Below is a small trained network, with its code and all its weights. Each question gives an input and a class and asks what happens when units are switched off, that is, made to give their printed mean instead of their output.

import numpy as np


def w(rows, s, z=0):
    codes = np.array(rows[::2]) - 128.0
    scale = np.full(codes.shape[1], s)
    scale[-1] = z or s
    return codes * scale


def norm(h):
    return h / np.sqrt((h * h).mean(-1, keepdims=True) + 1e-5)


def f(y):
    return y / 2 * (1 + np.tanh(0.7978845608 * (y + 0.044715 * y**3)))


def log_softmax(a):
    a = a - a.max(-1, keepdims=True)
    return a - np.log(np.exp(a).sum(-1, keepdims=True))


def net(x, mask):
    res = np.array(x, float).reshape(1, 2) / 4 @ E
    u = 0
    for l in range(2):
        y = f(norm(res) @ A[l][:, :-1].T + A[l][:, -1])
        res = res + np.where(mask[u : u + 7], y, B[l][:, -1]) @ B[l][:, :-1]
        u += 7
    return log_softmax(norm(res)[-1] @ U[:, :-1].T + U[:, -1])


A, B = {}, {}
E = w([
[254,119,131,94],'x0',
[94,110,4,87],'x1',
],0.0059)
A[0] = w([
[78,67,63,97,73],'L0N0',
[63,163,132,156,53],'L0N1',
[115,112,1,131,211],'L0N2',
[88,109,119,59,89],'L0N3',
[149,221,104,210,28],'L0N4',
[128,138,150,145,180],'L0N5',
[108,107,158,113,4],'L0N6',
],0.0094,0.002)
B[0] = w([
[65,63,130,139,193],'L0N0',
[205,210,104,107,159],'L0N1',
[119,135,153,107,253],'L0N2',
[254,99,192,159,142],'L0N3',
[160,16,74,113,120],'L0N4',
[57,54,211,106,146],'L0N5',
[174,16,73,177,116],'L0N6',
],0.009,0.006)
A[1] = w([
[54,167,94,224,168],'L1N0',
[189,74,132,83,101],'L1N1',
[201,92,118,123,82],'L1N2',
[118,78,54,90,130],'L1N3',
[127,224,181,86,1],'L1N4',
[151,141,162,253,173],'L1N5',
[71,184,173,70,229],'L1N6',
],0.012,0.0014)
B[1] = w([
[223,172,93,16,188],'L1N0',
[99,182,83,149,186],'L1N1',
[115,198,15,97,159],'L1N2',
[136,67,254,66,193],'L1N3',
[71,105,158,139,218],'L1N4',
[124,62,77,14,191],'L1N5',
[143,174,95,243,254],'L1N6',
],0.0088,0.0062)
U = w([
[154,246,32,53,173],'0',
[98,3,206,64,196],'1',
[74,133,128,238,171],'2',
[199,41,62,152,15],'3',
[212,44,62,161,2],'4',
],0.015,0.0078)

Each question gives the input, the list of numbers given to net, and the class t.
The units are the neurons (one row each of A and B). Each row of codes is followed by its name. A weight is (code - 128) times the scale printed after its matrix; where a second scale follows, it is the last column's (A, B and U).
mask holds one flag per neuron, layer by layer. A switched-off neuron (its flag False) gives its mean, the last column of its row in B, instead of its output. The means were averaged over made-up inputs and are rounded, as every weight is.
A unit's drop is (log p(t) with every unit on - log p(t) with that unit switched off) / (log p(t) with every unit on - log p(t) with every unit switched off).
k most important neurons: the k neurons with the biggest drops, biggest first
k most important neurons of layer l: the k neurons of layer l with the biggest drops, biggest first
drop of u: that unit's drop, to one decimal
input [-8,-8], class 0: 4 most important neurons of layer 1	L1N0; L1N3; L1N5; L1N6
input [-3,1], class 2: 2 most important neurons	L0N1; L0N3
input [-4,6], class 1: 3 most important neurons	L0N0; L1N3; L0N3
input [4,6], class 1: 3 most important neurons	L1N3; L0N0; L0N1
input [-3,3], class 2: 2 most important neurons of layer 1	L1N6; L1N5
input [0,-2], class 2: 2 most important neurons	L0N3; L0N5
input [5,6], class 1: 4 most important neurons	L1N3; L0N1; L0N0; L1N6
input [-8,-6], class 0: 2 most important neurons	L1N0; L0N2
input [1,3], class 2: 2 most important neurons of layer 0	L0N2; L0N4
input [-3,5], class 1: 2 most important neurons	L0N0; L1N3
input [-2,2], class 2: 2 most important neurons of layer 0	L0N2; L0N3
input [3,0], class 2: 4 most important neurons of layer 0	L0N3; L0N6; L0N4; L0N1
input [-5,1], class 0: 2 most important neurons	L1N0; L0N0
input [-1,0], class 2: 3 most important neurons	L1N0; L1N4; L0N1
input [3,3], class 2: 3 most important neurons of layer 0	L0N2; L0N4; L0N6
input [-7,-4], class 0: most important neuron of layer 0	L0N2
input [-8,2], class 0: most important neuron of layer 1	L1N0
input [-4,5], class 1: 2 most important neurons of layer 0	L0N0; L0N3
input [-7,-2], class 0: drop of L1N0	0.7
input [3,2], class 2: drop of L1N0	0.1
input [-8,-5], class 0: drop of L1N0	0.8
input [-7,2], class 0: drop of L1N0	1.5
input [5,7], class 1: 3 most important neurons	L1N3; L0N0; L0N1
